Below is a small trained network, with its code and all its weights. Each question gives an input and a class and asks what happens when units are switched off, that is, made to give their printed mean instead of their output.

import numpy as np


def w(rows, s, z=0):
    codes = np.array(rows[::2]) - 128.0
    scale = np.full(codes.shape[1], s)
    scale[-1] = z or s
    return codes * scale


def f(y):
    return y / 2 * (1 + np.tanh(0.7978845608 * (y + 0.044715 * y**3)))


def log_softmax(a):
    a = a - a.max(-1, keepdims=True)
    return a - np.log(np.exp(a).sum(-1, keepdims=True))


def net(x, mask):
    res = np.array(x, float).reshape(1, 5) / 4 @ E
    y = f(res @ A[0][:, :-1].T + A[0][:, -1])
    res = res + np.where(mask, y, B[0][:, -1]) @ B[0][:, :-1]
    return log_softmax(res[-1] @ U[:, :-1].T + U[:, -1])


A, B = {}, {}
E = w([
[120,176,63,27,153],'x0',
[240,84,226,69,122],'x1',
[32,208,242,177,155],'x2',
[229,186,102,231,170],'x3',
[130,39,74,141,253],'x4',
],0.0062)
A[0] = w([
[200,88,133,249,66,180],'neuron 0',
[169,178,225,142,75,171],'neuron 1',
[150,207,251,106,78,153],'neuron 2',
[73,138,236,92,134,253],'neuron 3',
[197,92,81,181,122,220],'neuron 4',
[68,71,186,54,200,161],'neuron 5',
[120,130,73,135,100,157],'neuron 6',
[152,188,222,147,70,163],'neuron 7',
[26,109,176,104,133,228],'neuron 8',
[188,87,74,180,142,233],'neuron 9',
[186,123,89,72,73,204],'neuron 10',
[201,91,94,220,156,218],'neuron 11',
[113,158,97,225,255,208],'neuron 12',
[47,170,172,149,81,213],'neuron 13',
[208,106,197,176,24,229],'neuron 14',
[137,142,93,200,241,161],'neuron 15',
[172,114,81,191,206,181],'neuron 16',
[153,121,30,32,114,164],'neuron 17',
[11,168,89,162,89,148],'neuron 18',
[38,154,83,176,100,173],'neuron 19',
[186,90,66,95,94,207],'neuron 20',
[35,163,103,186,81,174],'neuron 21',
[102,62,136,15,172,215],'neuron 22',
[96,150,244,71,118,245],'neuron 23',
[147,123,43,28,127,183],'neuron 24',
[144,118,22,30,127,161],'neuron 25',
],0.0078,0.0037)
B[0] = w([
[97,58,161,80,237,200],'neuron 0',
[107,182,214,125,144,208],'neuron 1',
[121,192,212,145,88,228],'neuron 2',
[129,85,178,196,69,255],'neuron 3',
[133,129,107,96,198,203],'neuron 4',
[204,4,131,145,58,216],'neuron 5',
[117,137,100,115,141,154],'neuron 6',
[81,212,220,129,136,209],'neuron 7',
[105,55,128,169,51,243],'neuron 8',
[170,135,93,98,214,213],'neuron 9',
[124,155,143,53,113,211],'neuron 10',
[158,122,126,121,219,216],'neuron 11',
[140,176,79,254,146,239],'neuron 12',
[41,113,149,160,87,235],'neuron 13',
[90,102,200,63,184,227],'neuron 14',
[173,178,87,221,166,205],'neuron 15',
[194,177,106,158,207,204],'neuron 16',
[166,242,50,52,55,238],'neuron 17',
[33,103,60,137,84,222],'neuron 18',
[39,108,43,162,114,207],'neuron 19',
[142,145,106,62,139,221],'neuron 20',
[45,110,91,147,128,214],'neuron 21',
[215,72,105,104,40,252],'neuron 22',
[149,113,184,175,56,254],'neuron 23',
[194,229,52,70,40,238],'neuron 24',
[153,191,82,102,89,243],'neuron 25',
],0.0074,0.006)
U = w([
[169,172,75,220,210,152],'0',
[193,30,137,162,59,57],'1',
[174,211,54,39,73,255],'2',
[103,184,254,152,106,97],'3',
[137,78,147,46,216,89],'4',
[7,118,66,181,87,54],'5',
],0.0076,0.00065)

Each question gives the input, the list of numbers given to net, and the class t.
The units are the neurons (one row each of A and B). Each row of codes is followed by its name. A weight is (code - 128) times the scale printed after its matrix; where a second scale follows, it is the last column's (A, B and U).
mask holds one flag per neuron, in row order. A switched-off neuron (its flag False) gives its mean, the last column of its row in B, instead of its output. The means were averaged over made-up inputs and are rounded, as every weight is.
A unit's drop is (log p(t) with every unit on - log p(t) with that unit switched off) / (log p(t) with every unit on - log p(t) with every unit switched off).
The circuit of an input: a set's keep is (log p(t) with only the set's units on - log p(t) with every unit switched off) / (log p(t) with every unit on - log p(t) with every unit switched off). Starting from the 12 units with the biggest drops (on a tie, the unit counted first), units are removed one at a time, each time the one whose removal leaves the highest keep (on an exact tie, the one counted first), for as long as the keep stays at least 0.8.
units of the circuit, in order: the units of the circuit, biggest drop first
most important unit: the unit with the biggest drop
top k neurons: the k neurons with the biggest drops, biggest first
drop when u is switched off: that unit's drop, to one decimal
input [-1,0,8,-5,4], class 1: units of the circuit, in order : (neuron 5; neuron 8)
input [-6,0,8,-6,5], class 1: units of the circuit, in order : (neuron 5)
input [0,1,0,-3,6], class 1: units of the circuit, in order : (neuron 5; neuron 22)
input [-3,-6,-4,-5,8], class 0: units of the circuit, in order : (neuron 15; neuron 16)
input [-4,-1,-4,-4,4], class 2: units of the circuit, in order : (neuron 3; neuron 23; neuron 13)
input [0,-3,-2,-1,6], class 0: units of the circuit, in order : (neuron 12; neuron 15; neuron 16)
input [5,6,0,-6,-2], class 1: top 3 neurons : (neuron 5; neuron 23; neuron 3)
input [-5,-2,-8,3,3], class 0: top 2 neurons : (neuron 16; neuron 15)
input [2,-1,3,-7,3], class 1: units of the circuit, in order : (neuron 5; neuron 22)
input [1,0,-3,-8,6], class 2: top 2 neurons : (neuron 17; neuron 24)
input [0,5,-6,4,-6], class 4: top 2 neurons : (neuron 14; neuron 0)
input [0,-2,-2,-1,7], class 0: top 3 neurons : (neuron 12; neuron 15; neuron 16)
input [1,-4,6,4,-4], class 5: drop when neuron 18 is switched off : 0.2
input [-3,-7,-5,-5,8], class 2: drop when neuron 22 is switched off : 0.1
input [3,7,1,-3,-2], class 3: most important unit : neuron 2
input [4,-1,3,-6,2], class 1: drop when neuron 5 is switched off : 0.2
